[115 157 102 166 170  97 132] = Loti
[115 168  97 176 169  97 136] = forok
[134 137  93 116 152 123  84] = Nege
[116 160  97 166 161 137 123] = vilog
[134 120 161 131 102 125 180] = Rut
[134 131 102 120 161  61 150] = tisam
asked: [134 120 161 131 102]
Rut
asked: [115 168  97 176 169  97 136]
forok
tags:
[136] -> j530
[84] -> j502
[179] -> j194
[131] -> j325
[132] -> j539
[180] -> j228
[161] -> j456
[85] -> j921
key Rut 7: 
j228
asked: [115 157 102 166 170  97]
Loti
after: [93]
[116]

[ 97 136 128 170 124 147 128 118 119 143 138 110 131 104 144 126 151 104
 152  99 115 130 133  93 127 136 109 148 121 116 126 132 108 134 141 152
 104 140] -> bib
[115 167 107 161 108 123 105 122 125 117 115 130 124 142 139 128 103 132
 130 155 104 139  76  96 129 121 148 124 129 124 125 103  96 136  99  70
  99 132] -> Dos
[178 133  89 146 143  78 138 125 139 130 162 119 106 151 113 124 130 136
 122 128 122 110 128  90 143 129 119 144 136 120 130 133 162 119 125 138
 123 121] -> Mozi
[ 90 116 118 155 128 141 134 117 125 114 115 135 112  92 109 136 115 140
 135  78 116 128  98 123 140 115 131 128 106 116 126 118 196 143 124 200
 111  86] -> laz
[172 159  88  73 147 136 138 133 136 117 114 125 127 166 150 124  93 118
 150 126 151 126 143 203 114 135 103 113 113 133 130 106  78 166  88 120
 133  59] -> Dov
[129 124 127 132 114 131 138 129 136 121 112 121 133 120 129 126  96 161
  94 157 112  86 188 101 116 107 145 141 154 142 124 112 124 138 106 136
 101  91] -> fav
[150 119 104 170  97 104 130 121 127 121 106  89 131 154 138 118 122 140
 140  88 144 189 156 194 127 126 125 131 126 114 141 151  96 124 112 157
 131 124] -> seg
[130 132 158 107 145 137  99 117 132 140  95 147 128 154 114 121 115  91
 101 132 157 134 161 177  94 148  98 131 121 134 125 119 149 133 154 123
 142 128] -> Moko
[148 144 163 141 141 114 124 150 127 116 103 143 162 155 130 133 142  83
 157 133 119 140 117 139 102 154 128 116 136 114 135 149 171 120 142 130
 123 122] -> Zetot
asked: [115 131 128 106 116 126 118 196]
laz
asked: [129 124 125]
Dos

[164 163 119 184  96 150 111 160 106 131 129 102 148 170  93 105 121 130] -> Fuzug
[162 102 113  66 143 106 113  92  88  57 120 105 163 109 134 122  90 118] -> Nir
[ 82 148 123 174 118 173 108 157 171 151 200 201 160 163 166 202 126 187] -> vul
gone Nir: [ 88 120 134 105 113 113 163  66 122 143 118 102  92  90  57 106 109]
[162]
Table of tags by key:
[117] -> j337
[162] -> j197
[114] -> j998
[82] -> j549
[113] -> j729
[118] -> j99
[163] -> j110
key Nir 1: 
j197
asked: [162 102 113  66 143 106 113  92  88  57 120 105 163 109 134 122  90 118]
Nir
gone Fuzug: [160  96 119 121 131 130 111 106 105  93 170 164 102 129 163 150 184]
[148]

[ 92 159 131 140 169 142 138 150 112 122 159 151 111 115 103 130 134 124
 137 102 137 157 150  90 134 129  76  90 145  68 173 152 110 101 104 116
 117 109 139 116  88  99] = kided
[103 193 149 136 157 135 154 149 152  99 190 159  87 151  99 124 123 134
 134  69 138 124 182 110 138 154  98 108 143  72 148 138 109 111  80 122
 113  99 135 104  75  82] = kunun
[ 88 128 146 146 167 139 155 141 133 101 197 159  95 138  98 129 129 123
 140  68 143 147 177  90 138 142  77  98 155  56 166 155 109  95  87 120
 116  91 126 102  71  80] = dev
[ 83 163 133 155 170 129 149 143 113 114 195 149  95 142  82 128 149 139
 126  91 161 140 177  79 122 122  78  78 165  72 176 139 126  97 105 123
 111 110 143 112  84  92] = las
[ 93 150 128 145 166 130 140 151 113 122 171 146 101 134  89 126 145 142
 125 106 152 138 164  89 123 124  86  82 152  83 171 133 123 107 109 121
 111 120 151 119  93 102] = nipef
[ 94 173 138 136 168 148 140 149 121 116 159 156 112 113 111 130 124 116
 144  91 128 160 150  95 141 138  76 100 140  60 169 160 102 100  96 115
 120 100 131 112  82  93] = podu
[ 85 173 137 151 169 133 150 143 119 110 193 153  97 138  89 129 141 132
 132  84 153 144 174  83 128 129  77  86 160  66 172 146 118  96  99 121
 113 103 136 109  80  89] = pote
[ 97 189 146 138 163 141 150 147 139 104 182 159  97 135 104 127 123 124
 140  74 134 142 170 101 141 147  85 104 144  63 158 150 105 103  85 119
 116  96 130 105  75  84] = Durus
[ 86 181 141 151 167 131 154 142 128 105 202 154  91 146  88 127 139 134
 131  75 154 137 183  87 129 134  81  89 161  66 167 143 119  97  94 123
 112 100 135 106  76  84] = bub
gone kunun: [104 138  98  82 149 113  80 103 190 109 135 134 151 157 134 108 122 152
 143  75  99  72  99 135  69 123 136 154  87 124 138 138 154 148 110 193
 111 149 124  99 159]
[182]
gone bub: [141  91  66  84  81 167 131 127  75 146 134  76  87  97 202  86 139 112
 181 119  94 135 100 154 134 143 129 167 137 131 154  88 123 154  89 151
 183 128 161 142 105]
[106]

[119 135 136 135] : Sego
[ 73 140 124 141] : nak
[149 179 114 153] : Pira
[167 126 136 135] : Vodo
gone Vodo: [167 135 136]
[126]
key -> tag
[74] -> j357
[73] -> j240
[126] -> j747
[167] -> j692
[168] -> j788
key Vodo 1: 
j692
asked: [119 135 136 135]
Sego

[182  81 162 122 131 104  59 198 117 117 200 108 172 151 149  61 116 138
 127  65  66 195]  fik
[200  82 183 176 182 168  68  92  86 151 135  78 135 156 108  89 199 193
  64  60  77 185]  gab
[200 146  86 128 143 139  89  87  86 134 115 124  98 126 100 107 141  61
 142  84 181 106]  rese
[ 67  82 183 176 182 168  68  92  86 151 135  78 135 156 108  89 199 193
  64  60  77 185]  vog
asked: [200 146  86 128 143 139  89  87  86 134 115 124  98 126 100 107 141  61
 142  84 181 106]
rese
key -> tag
[145] -> j793
[147] -> j835
[82] -> j646
[124] -> j29
[200] -> j827
[146] -> j978
key rese 2: 
j978
gone fik: [200 172 162 198 127 149  59 131 151 195  66 182  81  61 122 108 117 116
 104 117  65]
[138]
after: [116]
[138]
asked: [ 67  82 183 176 182 168  68  92  86 151 135  78 135 156 108  89 199 193
  64  60  77 185]
vog

[186 188 149 153 158 161 138 123 102  94  89 103 102] : Div
[180 157 130 153 109 132 143 119 139 143 158 152 133] : nalo
[158 127 144 144 140 102 138 147 138 136 160 103 149] : vufeb
after: [152]
[133]
after: [140]
[102]
after: [132]
[143]
gone nalo: [180 119 143 133 152 109 139 158 157 153 130 143]
[132]
gone vufeb: [147 140 144 127 138 149 160 103 102 158 144 138]
[136]
asked: [144 144 140 102 138 147 138 136 160 103]
vufeb

[122  87 117 106 138 132 139 154 109 109 149 121 115 129 137 112 127 177
  73 144 117  98 114]  Sem
[177 128 153 137 137 154  68 167 136  97 125 118 156 132 119 131 104 140
 136 147 139 118 125]  Bazog
[124 130 128 149 152 124 130 148 137 161 172 148 114 126 147 130 139 142
  87 132 138  96 147]  gidul
[132 128 153 162 132 133  77 139 102 147 140 158 107  83 111 127 149 105
 123 114 153 155 134]  sil
asked: [132 128 153 162 132 133  77 139 102 147 140 158 107  83 111 127 149 105
 123 114 153 155 134]
sil
tags:
[132] -> j31
[167] -> j926
[154] -> j979
[166] -> j266
[124] -> j588
[153] -> j281
key Bazog 6: 
j979
after: [96]
[147]
asked: [124 130 128 149 152 124 130 148 137 161 172 148 114 126 147 130 139 142
  87 132 138  96 147]
gidul

[116 121 123 152 141 126 125 133 128 113 118 125 156 131 120 129 110 131
 111 148 127 128 167 127 133 120 147] = vezen
[109 158 141 169 143 122 129  98 118  90  77 153 193 122 120 134  84  92
  85 144 115 127 179 120 114 121 140] = zef
[116 123 154 126 137 109 143 103 115 101  82 147 134 120 107 119 114 110
 123  84 126 130 117 119 128 130 108] = vug
[115 130 118 129 138 129 125 150 132 129 140 108 134 135 123 125 125 159
 137 145 132 129 142 131 148 120 147] = nedi
gone vug: [123 143  84 137 101 126 130 128  82 130 126 119 108 119 114 120 117 115
 110 154 123 134 107 147 116 103]
[109]
gone vug: [117 119 114 130 107 103 126 128 154 110 119  84 130 137 109 147 134 116
 123 120 126 101 123 143 115  82]
[108]
asked: [114 121]
zef
gone vug: [101 128 137 147 134 154 120 126 114 126  84 123 130 103 123 119 116  82
 119 109 130 108 107 143 117 110]
[115]

[127 159 112 128 106 120 116 144 136 121 137 158  85  96 142 111 150 139
 136 162]  tafu
[154  92 135 112 145 134 119 132 158 108 126 114  69 124 116 177 126 150
 155 149]  fuvif
[195 127 133  75  76 134 119 132 131 113 150 128 120 121 137 109 133 128
 120 134]  mukel
[127  93 134 104 153 152 140 121 139  91 124 110 138 146  96 155 115 133
 132 131]  lisi
[112 145 149 138 154 158 108 126 114  69 124 123 168 100 187 151 138 138
 123 112]  gen
asked: [154 158]
gen
asked: [112 145 134 119 132 158 108 126 114  69 124]
fuvif
gone mukel: [113 109 131 120  75 133 195 128 127 120 133 134 132 134 150 121 119 137
 128]
[76]
gone mukel: [109 131 120 150 134 134 137 133 128 113  75 127  76 120 119 132 128 133
 195]
[121]
asked: [195 127 133  75  76 134 119 132 131 113 150 128 120 121 137 109 133 128
 120 134]
mukel
after: [92]
[135]
key -> tag
[123] -> j878
[158] -> j525
[128] -> j873
[113] -> j689
[122] -> j142
[126] -> j602
[110] -> j647
[114] -> j128
key fuvif 12: 
j128

[200 200 101  83] = zenu
[169 141 111  85] = Pap
[136 153 138 151] = Vunen
[121 139  93 122] = Raf
[108  82 144 158] = tas
[131 112 144 152] = baz
gone Raf: [139 121  93]
[122]
asked: [136 153 138 151]
Vunen
after: [138]
[151]
asked: [112 144]
baz
tags:
[152] -> j305
[131] -> j51
[85] -> j664
[122] -> j630
key baz 4: 
j305

[166 156 145 154  56] -> nalu
[164 189 131 145 108] -> kes
[157 144 167 108 118] -> Zupor
tags:
[145] -> j9
[118] -> j91
[154] -> j246
[108] -> j668
key Zupor 4: 
j668
after: [157]
[144]
after: [156]
[145]

[111 164 165 117 112  65] -> nikun
[114 192 161 115  95  97] -> metez
[110 148 165 119 120  54] -> Pusun
[112 179 164 116 103  72] -> sono
[112 179 164 116  88 103] -> Nos
[111 164 159 117 112  65] -> nal
[117 202 157 115  88 116] -> Zez
[110 157 165 118 116 166] -> Rami
[112 179 164 116 103  88] -> Nalat
asked: [161 115]
metez
asked: [103  88]
Nalat
key -> tag
[103] -> j42
[110] -> j400
[112] -> j516
[120] -> j407
[88] -> j774
[117] -> j442
[95] -> j676
[116] -> j639
[102] -> j329
key Rami 5: 
j639
gone Rami: [166 157 110 116 118]
[165]

